Here is a tiny trained network, its code and every weight. The questions are about switching its units off for an input and a class, where a switched-off unit gives its printed mean instead of its output.

import numpy as np


def w(rows, s, z=0):
    codes = np.array(rows[::2]) - 128.0
    scale = np.full(codes.shape[1], s)
    scale[-1] = z or s
    return codes * scale


def f(y):
    return y / 2 * (1 + np.tanh(0.7978845608 * (y + 0.044715 * y**3)))


def log_softmax(a):
    a = a - a.max(-1, keepdims=True)
    return a - np.log(np.exp(a).sum(-1, keepdims=True))


def net(x, mask):
    res = np.array(x, float).reshape(1, 6) / 4 @ E
    y = f(res @ A[0][:, :-1].T + A[0][:, -1])
    res = res + np.where(mask, y, B[0][:, -1]) @ B[0][:, :-1]
    return log_softmax(res[-1] @ U[:, :-1].T + U[:, -1])


A, B = {}, {}
E = w([
[112,182,178,171,109,158,226,132,119,91,58],'x0',
[116,78,55,69,214,171,150,173,102,46,118],'x1',
[139,141,95,98,133,123,185,115,75,106,209],'x2',
[122,253,147,78,187,188,140,125,122,151,161],'x3',
[72,123,149,200,180,155,121,33,13,149,97],'x4',
[169,87,178,121,145,150,134,148,140,114,112],'x5',
],0.013)
A[0] = w([
[148,65,136,147,8,65,119,213,147,89,126,253],'N0',
[121,247,181,190,109,158,132,94,125,194,150,220],'N1',
[148,127,134,63,54,127,151,188,166,58,174,151],'N2',
[116,122,85,163,109,126,32,85,146,205,107,207],'N3',
[181,126,102,18,169,212,172,152,72,54,192,121],'N4',
[114,141,132,180,187,212,198,134,104,79,6,173],'N5',
[120,148,104,96,224,144,28,133,116,120,174,218],'N6',
[167,34,110,153,136,157,2,133,161,168,108,97],'N7',
[154,176,214,184,78,127,144,92,139,179,124,71],'N8',
[194,136,91,82,74,104,132,204,191,167,125,97],'N9',
],0.0089,0.0043)
B[0] = w([
[118,134,119,175,45,52,161,95,157,73,138,247],'N0',
[165,198,159,101,85,214,144,107,75,252,132,236],'N1',
[145,205,88,150,139,84,175,150,189,96,144,219],'N2',
[139,137,162,120,115,155,41,89,118,80,143,210],'N3',
[136,91,22,148,214,135,145,193,171,204,172,249],'N4',
[32,134,138,183,154,213,157,180,113,86,49,234],'N5',
[92,89,134,1,157,185,104,158,106,133,149,219],'N6',
[178,83,169,98,98,87,44,187,104,113,91,208],'N7',
[201,132,180,183,96,135,130,108,162,169,144,204],'N8',
[76,192,103,76,61,71,125,171,172,111,101,224],'N9',
],0.0098,0.016)
U = w([
[154,76,158,42,127,107,40,179,112,110,113,36],'0',
[158,55,130,191,91,66,79,69,104,88,105,48],'1',
[79,179,74,66,148,140,109,42,49,141,209,81],'2',
[134,176,105,109,81,62,162,156,182,89,124,86],'3',
[129,2,144,189,116,61,210,80,61,95,106,164],'4',
[81,143,134,165,164,187,175,168,98,101,27,116],'5',
[147,100,64,95,218,126,150,168,124,161,197,161],'6',
[189,197,181,134,93,158,152,108,115,225,127,253],'7',
],0.011,0.0024)

Each question gives the input, the list of numbers given to net, and the class t.
The units are the neurons (one row each of A and B). Each row of codes is followed by its name. A weight is (code - 128) times the scale printed after its matrix; where a second scale follows, it is the last column's (A, B and U).
mask holds one flag per neuron, in row order. A switched-off neuron (its flag False) gives its mean, the last column of its row in B, instead of its output. The means were averaged over made-up inputs and are rounded, as every weight is.
A unit's drop is (log p(t) with every unit on - log p(t) with that unit switched off) / (log p(t) with every unit on - log p(t) with every unit switched off).
The circuit of an input: a set's keep is (log p(t) with only the set's units on - log p(t) with every unit switched off) / (log p(t) with every unit on - log p(t) with every unit switched off). Starting from all 10 units, units are removed one at a time, each time the one whose removal leaves the highest keep (on an exact tie, the one counted first), for as long as the keep stays at least 0.8.
units of the circuit, in order: the units of the circuit, biggest drop first
top k neurons: the k neurons with the biggest drops, biggest first
drop when u is switched off: that unit's drop, to one decimal
input [-2,1,-8,8,-4,-5], class 0: units of the circuit, in order => N6
input [-2,1,5,-5,3,-2], class 4: units of the circuit, in order => N1, N9
input [4,-4,-3,-8,4,6], class 1: top 2 neurons => N7, N8
input [-5,-2,-1,-5,-1,-4], class 1: top 2 neurons => N0, N6
input [4,-4,5,-6,0,-1], class 4: top 2 neurons => N9, N3
input [6,0,6,7,-1,5], class 6: top 3 neurons => N4, N0, N9
input [1,-2,5,-6,2,-3], class 4: top 3 neurons => N7, N9, N3
input [-4,8,-5,4,-8,6], class 6: top 2 neurons => N4, N6
input [-6,1,0,8,-1,-4], class 6: top 2 neurons => N4, N0
input [-3,-5,4,-4,2,8], class 1: drop when N5 is switched off => 0.0
input [3,5,4,-2,-2,-3], class 6: drop when N4 is switched off => 0.4
input [3,0,5,8,-3,2], class 6: drop when N4 is switched off => 1.2
